Each row is followed by the band that its hidden value falls in (each part has its own value, ranges and names):
[ -32  -87  248   84   22  -85  -75  209  235   44   -3  -76   15  230
   29   44  100 -101  251    4  -82  139   -2   24  148  110  151  -68
  -45  -78 -113 -141 -622  269 -118 -242  255   91  394 -633  443]
Z943
[ 205   90    3   46 -169 -254  134  -29  326   20   21  -91  426  187
  -45  118   85  269 -261   -9 -209   53   52  -24  177    0 -160 -195
 -118  242 -204  111 -242  225 -102 -102  303   95   73 -291  238]
Z493
[ -69   83 -448  171  244  115 -105  145 -327   89   10   38 -242 -228
 -173 -514    5 -119   35  448   67  -98 -273   20 -177 -295   -5 -139
  -98  -96  156   96  174   45   30  197  -51  163 -506  133 -330]
Z493
[-202  123  441  -32 -117  -19  244   -2  -73   36   58 -141  253  100
  -62  325 -267   52 -142 -171 -222  -49   24 -265  285 -154 -290  198
   43   54 -119 -115  239 -147    4  120  142   20 -112  175  -22]
Z268
[ -88  -24  -44  162   83  326 -117   74 -137    1   42 -169 -317   25
  -76 -132   75  -36  360   57  -36   12  -43   21    7  -25   33   16
   72   30    9 -196 -407  -79  -15 -110  122  -25   73 -259   50]
Z493
[ 312  210 -299   21  160 -186  -79  119  173   85  -69  282   86 -118
  -55  -96  120  -27   -2  252  252   27  -82  127   86   28   89 -344
 -165 -162  149   84 -276  302   76  -50 -138   43 -135 -280  177]
Z940
[ -22   77  166 -137   63   61   69   41  -61  160 -130  251   80    0
  -22  138  -90   -9  -41  -48  -31   68 -111 -210  133  -29  -31   43
  146  -11   25  -88   45   57 -141  -60  -41  -65 -126 -182   79]
Z207
[-267   39  434  -29  193  107  161  168  -89 -103   12  272   81  180
   13   51   31 -155  134  176 -328   59  145 -118  402  -38   62   50
  131 -208  170 -126   53  161  136  409  230  126  -74 -236 -106]
Z504
[ -57  145    4  -81  266   50  -66  109 -247    8  -83   89 -301   59
  -48 -234  -71  -68  284   25  -39  199  127 -232   31 -200  206  142
  150   26  246   11   84  -26 -108   12 -148  -68   65 -146  -37]
Z268
[ -62  257 -205   20  161  -26 -117   -5 -206   70  113   -5 -311 -236
   86 -373 -149 -146  156  230  255 -116  -27  178  180 -344   82   -1
  -73 -149  285  -38  441 -339  191  184 -182    1 -194  495 -430]
Z943
[ 112  264   32  -58  173 -159   71   80   54  -27   51  330   66    0
   21 -118   -9  -64   -2  157   35  -21  182  169  290 -119   59 -149
  -88 -147  240   70  136   82  184  301  -38    4 -132   65 -105]
Z268
[ 177   94  -83   98  -92  -58  -19   25  248   32   36   -8  203  -78
  -52   48  100   -2    8   96   57 -127  -74   84  198  130  -92 -239
 -180  -96 -109 -102 -353  173   98 -100  207   79  -49 -221  189]
Z504
[ 235  182 -271  136   68  200   26   10   16    8   -4  123   77 -130
   -7   55  148   75  -83  306  125 -125 -145   26  213   46  -97 -218
 -171 -105   63  -65 -170  229  214   -3   12   75 -355  -99  -20]
Z493
[  49  116 -213   -5 -116 -162  -13  -49 -150  198   18 -271  -47  -66
 -244 -303 -285  151 -139 -225  -47  -32  -85 -134 -324 -346 -222   87
  -41  391 -180  169  246 -259 -350 -175    1 -103 -135  285  -36]
Z787
[  10  148 -357   57   24 -138  -80  -23 -156  129  -68  -55  -63 -183
 -157 -398 -184   56  -24  201   27   49 -189 -182 -134 -341  -43  -61
  -30  186  147  147  457 -124 -108   32  -92   15 -255  165 -263]
Z787
[ -51  133  299  -62 -137  -68  200  -35   78  -56 -116  138  415  -30
 -154  188 -193  -10  -37  -18 -276   15   46 -516  305   44 -195   40
   16   11   16  -61  319  146   81  161  210   11 -136 -145   14]
Z87
[ 209  224   -6  -56   44 -187  146    2  138  -26  -20  181  262  109
   57  -14   27  130 -212  128  -93   60  147  -88  277  -89  -14 -108
 -130   71   60  165  115  261   53   81   82   55  -71  -91   28]
Z940
[ -48   97   77   36  -88  239  147  -76  -55   -1  -51   40  226 -156
 -133  200  -57   16  -39   79  -90 -121 -119 -305  215   69 -289  -37
   31  -32  -71 -129    0   31  156   76  152   13 -303  -59  -49]
Z493
[ 194  176 -530  216  -37  156  -75  -85 -192   66   55 -478 -165  -69
 -102 -136   13  324  -92   99   52  -48 -177 -122 -105 -261 -160    7
 -121  324  -75   13  -19 -132 -102 -280  -39   45 -242  163 -101]
Z943
[  23   68 -294   40  102  205  -14   -2 -268  192  -50  152 -193 -180
 -101 -368 -118    0  -87  178  107  -60 -236   11 -229 -256 -122  -57
  -21  143   29  140  194  -58  -94    5  -92  -87 -384  158 -215]
Z940
[ -85   94  -77  -82  339  204 -118  150 -413  189  -23  128 -542    1
   64 -356 -110 -135  179   33  149   74  -65   26 -116 -321  205  202
  103  -21  172  -10  129 -133 -206  -88 -256 -102  -97  115 -133]
Z493
[-128   13  -62   79   94  457   -1   29 -446  121  -88   25 -334  -54
 -123 -204 -203   12  108   50  -96   13 -212 -285 -162 -243  -89  226
  109  196   89  -90  316 -114 -151  -35  -56 -134 -327   72 -218]
Z87
[  73  148  232  -30  -98  255  270  -39  -74   56   94    1  228   75
 -149  431  -52  201 -263 -297 -168 -214   39  -20  162   31 -419   66
   37  108 -263 -152 -213  -72  -35   27  149  -91 -330  117  116]
Z207
[ 190  198 -123   62   29 -128   71   38  151   21   39  102  240    6
   32   52  100  106 -194  232    6  -59  -40   87  296  -50  -52 -215
 -168  -65   50   12  -18  205  119   81   84  140 -216  -55  -10]
Z504
[-143  117  -12  -11  132  146  -25   27 -317   57  -33 -138 -259  -12
  -81 -130 -153    5  175  -15  -42   94  -16 -272   -5 -256    4  196
  147  106  102  -46  155 -201 -108  -35 -105  -51  -60   58 -125]
Z940
[  51  124 -203   32   52  -69 -113    8    9  -38   53  -18 -112 -115
  -57 -444   33 -103  200  141  -18  -76  100   26   78  -96   87  -97
 -101  -26   72   25   32  -14   55   70  172   47   -8   14 -126]
Z504
[-278  -28  117   17  301  171  -70  236 -343  147    1  101 -390   92
   50 -275  -78 -192  188  168  -41   86 -138   22   -4 -291  188  161
  112 -110  159  -90  109  -36 -154   77  -51   55  -95  -44 -150]
Z504
[ 115   84  239  -45  -69   18  121   24  143   31   37  -22  175  200
  -21  257   37  132  -58 -235 -155   -3  128  -29  205   79 -114   19
    6  103 -197 -103 -375   97 -117 -154  207  -44  110 -250  308]
Z504
[ -64  110  211 -135   23  -18    8   15 -119   94   36   72 -206   77
 -178 -183 -249  -10  215 -397 -121   55  222   52 -104 -197  -45  151
  193  230   30  -20   75 -355 -246   41   -7 -290  133   90   14]
Z87
[ 156  149 -302   13    6   29  -66  -63  -69   71   25   31 -144 -188
  -97 -438  -78  -19   42   46  115 -118   14   61 -122 -154  -71  -92
 -129  131  -11  136   76  -86  -10  -38   29 -108 -141  175 -113]
Z940
[  71  121   31   95 -104  132  145   -9   -9    8   18 -218  233    4
 -168  320  -11  162 -126  -66 -104  -96  -76 -252  133   42 -314   -6
  -57   70 -216 -107 -276   82   16 -117  143   58 -203 -110  182]
Z943
[-138  202  196 -183  147  -87   63    0 -158   31    3  128 -100   18
   -1 -128 -183  -67  118  -85  -52   93  205 -106  182 -246   42  131
  175   18  172   39  292 -238  -23  187  -87  -98   39  158 -168]
Z943
[  38  104  162  -81   59  282  174  -22 -148   54  -51  201   42  142
   23  173   -9  169 -136  -64 -196   27   27 -160  197  -63 -102  117
  137  154    9  -81   72   52  -94   23   61  -91 -206  -83  -29]
Z207
[   7 -101    5  167   48   68 -205  221   39  133  -58 -182 -248  151
  -93  -63   25  -38  354  -36    6  170 -173  -33 -126   14  161   -1
   -1   61  -47 -190 -566  139 -270 -405   67  -11  284 -592  411]
Z787
[ 173  179 -218   69  117  142  -43  -51 -105  -71  150 -112 -348  176
  123 -397   94  193  107   45  -70   30  284  238   93 -265  121   43
  -65  294  114   87    3 -129  -12   -7   86  -91  109  128 -177]
Z943
[ 152  298 -309 -101  210 -274 -156   -9  -21   18  -10   58 -203  -41
   73 -385   19   44  162  143  119  160  171   26  171 -277  290  -65
   33   44  337  106  255 -125  -31   23 -189   -7   94   66 -189]
Z504
[ -10  127 -232   62  -26   51   15  -54 -169  100    6  -39  -14 -230
 -132 -292 -168  -12  -86  154   46 -138 -166 -111  -71 -230 -201  -45
 -100   88  -14   92  311 -111   27   69   27    3 -353  279 -247]
Z940
[-106    6    1   61   83  258  -88   49 -211   42   46 -162 -341   49
  -29 -222  -23  -33  268  -42  -72    5    9  -35  -17 -137   48  143
   78   96  -15 -134 -142 -150 -120 -114  104  -54   62  -64  -32]
Z504
[  -8   49  100   55  -53  361   64  -36 -207   64   70 -100 -212   69
 -125  -25 -145  108   90 -256 -116  -85   46    7  -81 -118 -211  167
   62  272 -118 -114  -95 -232 -124  -85   98 -225  -78   94    8]
Z787
[  47  169 -340   66  159  233  -49  -40 -257   99   96  170 -314 -179
   30 -445  -23    4  -12  257  137 -159  -81  314   -2 -306  -30  -91
  -47   51  190   49  304 -224   96  205  -75  -72 -397  401 -452]
Z504
[-201   69  156 -146  405    5 -122  229 -282  107  -11  244 -481  185
   60 -334  -37 -164  341   -2  -53  229  135  120   43 -301  381  161
  272  -64  325  -55   70 -146 -234  125 -164  -68  145 -121 -107]
Z207
[ 169   68 -108  169  -97  -37  -35   30  295  -76   34  -51  234  -40
  -36   -7  191    0   86  226  -49  -99  -29    8  286  180  -29 -269
 -214 -109  -62 -118 -371  291  181  -48  335  164    2 -359  163]
Z504
[ -39   14    6   55    0  235  148   25 -189  146  -61  -14   99   62
 -120  139  -51  181 -233   31 -172    8 -235 -226  -34 -131 -244   48
   75  195 -140  -18  -14   75 -183  -68   75   24 -335 -104    8]
Z504
[ 158  231  -40  -26 -120  135  125 -162   10   68  -97  -61  246 -120
  -12  409  -71  220 -159  -22   73  -15 -131 -372  295   28 -245    8
   30   91  -44 -130   44  -19   72 -201  -75  -49 -209  -20   52]
Z493
[ 181  209   27   34  -63  -93   80  -25  218  -14  156    9  179   14
    2   98   58   81  -65  -32   33 -154  146  285  298   15 -144 -187
 -142  -30  -62  -52 -243  -30  159   71  154   -4  -28   56   72]
Z493
[ -76  -52  119  122  175  274  -44  206    3   27  -29  305  -80   22
   39  -15  162 -197  225  319  -29  -26 -161  111  243  118  127 -145
   -8 -292  137 -245 -317  286  132  106  162   99 -127 -440   54]
Z207
[  28  183  -73  -86  136  301  -42 -107 -293  -47   26  -38 -412   70
   67 -275  -21  117  240 -110 -109   62  259 -110  123 -218  124  244
  175  249  174  -68  202 -280  -79  -26  -15 -189   54  144 -241]
Z207
[-124   94  -86   99   48  -14  -67    6  -77   -2   46   49 -135 -119
   20 -437 -113 -129  176  309  -18  -32  -29   47  149 -249   61  -62
  -73  -20  229   11  404 -123  158  247  106   41  -99  161 -361]
Z268

Part 2:
[-148  117   25  324   82 -163  237 -248   13 -160   -1  112  -89   -1
 -255  124   13  304  166  252 -111  319  -25  106  522 -148 -265    1
  -26  -97   23 -399  -45 -713   53  -32 -117  281  264  574  324]
K
[ -90   48 -112  139  110 -203  136  -22   12  127  224 -151  -99  228
 -370  -55   57 -278  110 -330  -41   15   -9  164 -166  194  -35  -60
  -55   17   31  263 -222   76  103  221 -104  -19 -259 -198  -34]
R
[ -23 -244  -97  -24   64  150 -133  -27  124  182  -73 -390  172 -310
    4   22 -352 -131  100  -98   22   -1  283   45  -21 -290  -33  -14
  -78 -195   17 -173 -310 -523 -200  243 -147   78 -178   59   -4]
R
[ -60  396  120  151  221  105   84 -242 -209 -182   53   31 -197  -35
  -62  -64  -80  254   67   68  -98  218   54  150  116   60 -105   45
 -154  -55   96 -239 -206 -274  132   79   53   49   25  387  367]
B
[ -54  -59    4  131   89 -167  181  -15  107  -81  115  -83 -144  243
 -306  -23   33 -187  139 -161  -39   29   99  174   -2  173 -132   29
 -109  -14   66  133 -133   23   28  221 -119   30 -222   48  123]
K
[  -5 -142    7   24  -45  111 -239 -108   11 -103  300  144  -93 -229
   60 -129  327  -36   21 -159  -98  136  -95   35 -270  -96  -61  129
   34  317  464  255  369  411  158    1 -316   78 -360   92  -13]
W
[-140 -314  179 -140 -205  107  252  -76 -127   93  254 -185 -343 -282
 -360 -192   31 -276 -336 -120 -222  235 -221 -407  -21 -135   -3   91
  287  303  203  339   87 -417 -229 -402 -301   57  162 -133 -206]
K
[  61  198 -219   83  -52 -184 -160   43 -136  397  103  213  180 -235
  -28  138  475  -51  -70 -258   25   71 -563  126 -153  -27  204 -102
  195  424  175  496  378  354  218 -185 -223  119  -26   38 -226]
D
[  35 -215   32   52    6   85 -307  -13  107  143    4  -47   26 -331
  198  -99  254   24  -27    2   49    4 -189   32 -198 -110  106   28
   86  251  255  135  492  240  -28  181 -287  -12 -134  203  -16]
G
[ -79 -227  287  -89  -78  177  185  -75  -55  143   40 -208 -324 -235
 -278 -204   54 -292 -447   74 -159   44 -274 -332   -1  -42   18  136
  348  270   43  205  100 -291 -276 -206 -167  -58  294  -16 -208]
T
[  43  -65    3    9  -17  -72  217  141   13 -106   25  -66 -145  121
 -198   85 -177 -193  186 -128   13  125  157  104   28   85   27   71
 -202   68    8  244  -74   -8  -81  102  -95   91 -217  -48  117]
K
[ 120  -46  -95   37   64   61 -530 -104  113  273 -120   22  305 -419
  230   94  381   39  -87   31   47  -78 -360  167 -164 -256  -20   28
  179  147  209  -36  327  115   83   93 -240   38  -42  393 -108]
V
[ 319 -186  294 -238 -217  268  -52   48 -207  -99  118 -328 -368 -335
 -336 -171 -101 -431 -245   54 -170  136 -188 -455 -236  -23  122  220
   91  253  189  149   95 -299 -329 -358  -50 -235  124 -286 -155]
V
[-106  381 -126  201   43  -80  138 -152 -257 -135  159  129  -44   42
 -242  112  -86  105  279   93 -134  402   13   40  267  -94  -73   -3
 -108   35  105 -184 -119 -334  192   25   33  231   74   10  208]
D
[ 115  426  -38  394  -14  -12  320  -24 -227 -314  198  169 -116   67
 -270  -55 -141   38  402  135 -124  296  197   -1  256  168   77    6
 -167  125  213 -167  -31   50  139  157  233  140  -33  -23  322]
G
[  97   72  153 -233  126   42   16    4 -150 -131  137 -281 -277  130
 -213 -165  -53 -239  -46 -369  -49  -12   94   91 -366  324  -22   62
 -247   -9  204  291 -292  100  -21   51  -45 -232 -341  -61  188]
V
[  69  -11  -53   15   74  176 -460  -38   83  206 -192    0  268 -310
  322   39  230  -64  -43  184   62  -66 -258  104 -186 -225   48   96
  191  190  156  -42  351  357   37  354 -116   29  -34  196  -92]
V
[ 172 -192   11  179    5  -36   64   26  235 -140  -12 -159   -5   15
 -240   33  -98 -221  206   -6  -34  -24  204  115   62   17 -150   96
 -109 -114   68 -121 -160 -177 -117  209  -62   37 -198  189  128]
K
[ 160  155 -100  117   85  -46   76  156  -33  195  -58 -168   51   48
 -192   83 -191 -313  132 -132   94  -86   37  165 -108  127  199  -25
  -98   52 -150  191 -196  127  -51  266   95  -37 -153 -221  -91]
R
[  39  182  -89  150   19   74 -172   60  -56  177  -62  234   68 -130
  176  133  177  -98   45  155   76   98 -340  133 -136 -135  195  117
  145  397  -23  257  431  571  134  238  -71  142  -33  -54 -186]
R
[  93  -52  -59  -26  -54   99 -334   48   -3  134  -43   58  120 -343
  250   48  229   -5   23    4   29  107 -263   33 -183 -172  131   66
   75  294  242  195  453  289   36   84 -227   73 -112  143  -23]
D
[ 182 -144  300  -43  -72  248  -27 -271  -93  143  241 -351 -328 -457
 -496 -293  162 -362 -555 -112 -299  -29 -393 -365 -241  -54 -128  149
  388  110  172   15 -231 -605 -212 -516 -127 -234  234   97 -291]
J
[ 364  145  172   92   38  449 -218 -208 -212 -576  363 -173 -213 -400
 -150 -293 -355   57  297  -35 -213  164  640  -96 -103    5  -80  156
 -442 -127  556 -502 -320 -330   -1  -31  152 -145 -429   61  400]
R
[ -33 -292 -228  154  -64 -182  144   32  231  256   36 -238  261 -175
 -226   60  -45 -172  143 -282  -21   -6   97   76  121 -138  -81 -146
   65 -105  121   58 -221 -421 -116   85 -234  202 -147  186  -15]
W
[ 148  199  175  224  261  250 -205 -237   28 -325  -57  -15  -14 -201
   43 -118  -96  263  152  227  -54  -57  409  202  217   38 -168   91
 -261 -174  253 -610 -142 -237   38  276  119  -53 -118  540  439]
T
[ 107   71   44    5   23  125 -308  -38  -80  126   71   87  -52 -304
  145  -55  325   -9 -119  -78  -10   49 -351   59 -295  -29  126   85
   92  341  232  271  394  374  104  -20 -196  -38 -122  140  -66]
J
[ -97 -318  -98  127   59 -166   -9  -56  309   65  -73 -173   75   27
 -156  176  -50  -90  172  -10   18   73   57  205  124 -225 -249   37
  -41 -180  -75 -116 -116 -452  -84  231 -294  187 -112  292   51]
W
[-110  478  -11  169  146  -28  253 -164 -319   79   51    3  -63  -82
 -186  -23  -89  200   21  -26  -85  224  -66   52  241   73   56 -125
  -28   25   49  -99 -236 -399  102  -42   91  109  205  218  235]
J
[ 167 -226   49  -17   34  -12 -142  -19  165 -148   84 -299 -103  -36
 -181  -56  -19 -172  150 -220  -69   22  148  100 -192   66 -173   84
 -214 -165  203  -35 -178 -242  -79  114 -186 -108 -337  189  215]
D
[-231  362   19  283  347   85  130 -183  -36  312 -319 -144  212 -124
  203 -131  -86  275  -59  231   78  -99  -13  192  258   39   75 -182
  161  -99  -72 -359 -148 -149   -5  585  157   67  299  520  268]
R
[ -15  197   24  319  136   77   31 -155    7  -79 -141  -59   47 -137
    2    0 -149  205  211  341  -49  172   92   64  320 -109  -68    8
  -32 -123   17 -514  -49 -421  -17  331   83  119  190  403  328]
B
[ -57    1   30   18  108  156 -289  -49   18  118  -64  123   13 -172
  287   13  200    1  -61  119   83   26 -229  162 -216 -161   72  136
  103  305   94  185  419  503   88  293 -196   74 -126  131  -96]
W
[  -4  -60  -86   96   42   78 -382 -111   63  290  -53   76  159 -403
  169  129  241   50  -81   90   43   57 -351  116  -88 -361   26   60
  190  218   50   29  349   -2   63   40 -279  140   19  242 -209]
R
[ 359  447  129  133  199  343 -156  -55 -173 -217 -276   96   50 -289
   77  211 -401  150  135  381   70   -6  292  226  276 -130   65  184
 -297  -55 -111 -486 -222 -269  -45   71  303   46   50  333  199]
T
[ -90  398  -94  260  104   22  201 -142 -188   62  -15   72   88 -159
  -56   48 -118  206  132   76  -72  229    1   91  301  -79   13  -81
   12    4   50 -205 -183 -339  103   79   81  233  157  308  226]
B
[  39 -175 -132  124  -81  -30  102   90   94  -79   65 -151   35  -53
 -163   80 -267 -175  349  -49  -26  194  266   19   85 -137  -15   33
 -160  -39   84  -24  -97 -243 -101  206 -109  174 -225  -79  103]
G
[ 120  -92   31   30  -99  -10   99   69   -8 -426  288  -81 -332  166
 -284  -41 -128 -241  365 -169 -159  326  231  -13 -150  122 -112  191
 -318   26  241  145  -65   15   19   80 -119   17 -418 -167  272]
J
[  78 -324  -74   83  -82 -190  -46  -41  220 -177  144 -242   14  -36
 -283  -13   77  -87  292 -178 -134  166  137   16   47  -22 -266   -8
 -153 -187  337 -150  -77 -479  -57   53 -271   46 -233  267  296]
V
[-126  423  142  222  327  121    1 -326 -137 -328   89  173 -208  166
 -118  -55  -17  191  105  218 -101  119  204  260  180   77 -243  143
 -181  -51   96 -373 -193  -27  243  284  111   53  -60  285  314]
T
[ 202  101  135  -52  116  208 -465 -145 -109   12  185  -41  -81 -325
  103 -260  392  -17 -169 -196  -52 -106 -202   67 -465  136   60   67
    2  246  465  148  256  448  141   17 -131 -252 -283  166   32]
D
[-188 -191   61  -78  -87  133  197  -78 -108  472  102 -269  -30 -380
 -239 -227   54 -331 -469 -141 -124  -33 -288 -332  -51 -136  129  -61
  491  292  116  319  -23 -248 -224 -165 -176   31  256 -157 -389]
K
[ -92  -26  179  -75 -177  -32  421   41 -174  294   31  -75 -349 -116
 -302  -69  203 -299 -455  -75 -158  226 -696 -308  -67   50  126   77
  461  420  -75  593  173 -137 -177 -389 -200   49  413   12 -227]
J
[  66  303  170  129  227  131   41 -209 -187  -75  -53  -83  -57 -264
  -59 -109 -132  328  -27   69  -12    9  183  118  252   72    8  -77
 -174  -84  164 -356 -195 -474  -27  -15   88  -29  107  514  354]
K
[  45 -346  329 -142 -163  213  112 -112  -49  -61  143 -235 -467 -268
 -356 -135  -35 -325 -361   88 -204  202 -267 -367 -115 -185  -97  268
  236  210   52  152   56 -493 -302 -387 -251  -48  194  -15 -211]
W
[ 147    3   17  158   82   92 -340  -98   62  213  -10   23  107 -350
   95  -53  320   -8 -117   35   42 -122 -287  118 -181  -88   77   27
  165  229  178   30  328  247   53  107 -146  -44  -48  262 -134]
G
[  10 -132  -83  164   -9 -139  148  -43   75 -116  326 -174  -94   99
 -418 -123  -18 -245  242 -305 -122   76  239   49  -63  124 -130  -28
 -138  -48  273   75 -228 -112   32  127 -128   22 -356 -106  102]
W
[ 155 -307  -39  148 -123  -91  106   83  192 -224  111 -174  -74   -6
 -308   51 -176 -213  349  -54  -67  163  270    0   93  -54 -115   81
 -203  -78  145  -65  -65 -328 -146   99 -155   99 -251   30  160]
W
[ -77 -136 -130  111   22 -283   51  -26  133   78   86 -211   39  135
 -311   16  125 -160  180 -180  -62   91  -49   85   26   60 -146  -86
  -22  -92  128   27  -86 -263   12  195 -201   41 -101   71  123]
V
[  93 -138  123 -215 -285  281  262  121 -262  185  118 -131 -212 -457
 -326  -32 -221 -458 -362  -99 -172  158 -148 -449   18 -186  227  147
  264  411   48  446  -42 -340 -321 -548  -86   83  190 -382 -396]
T
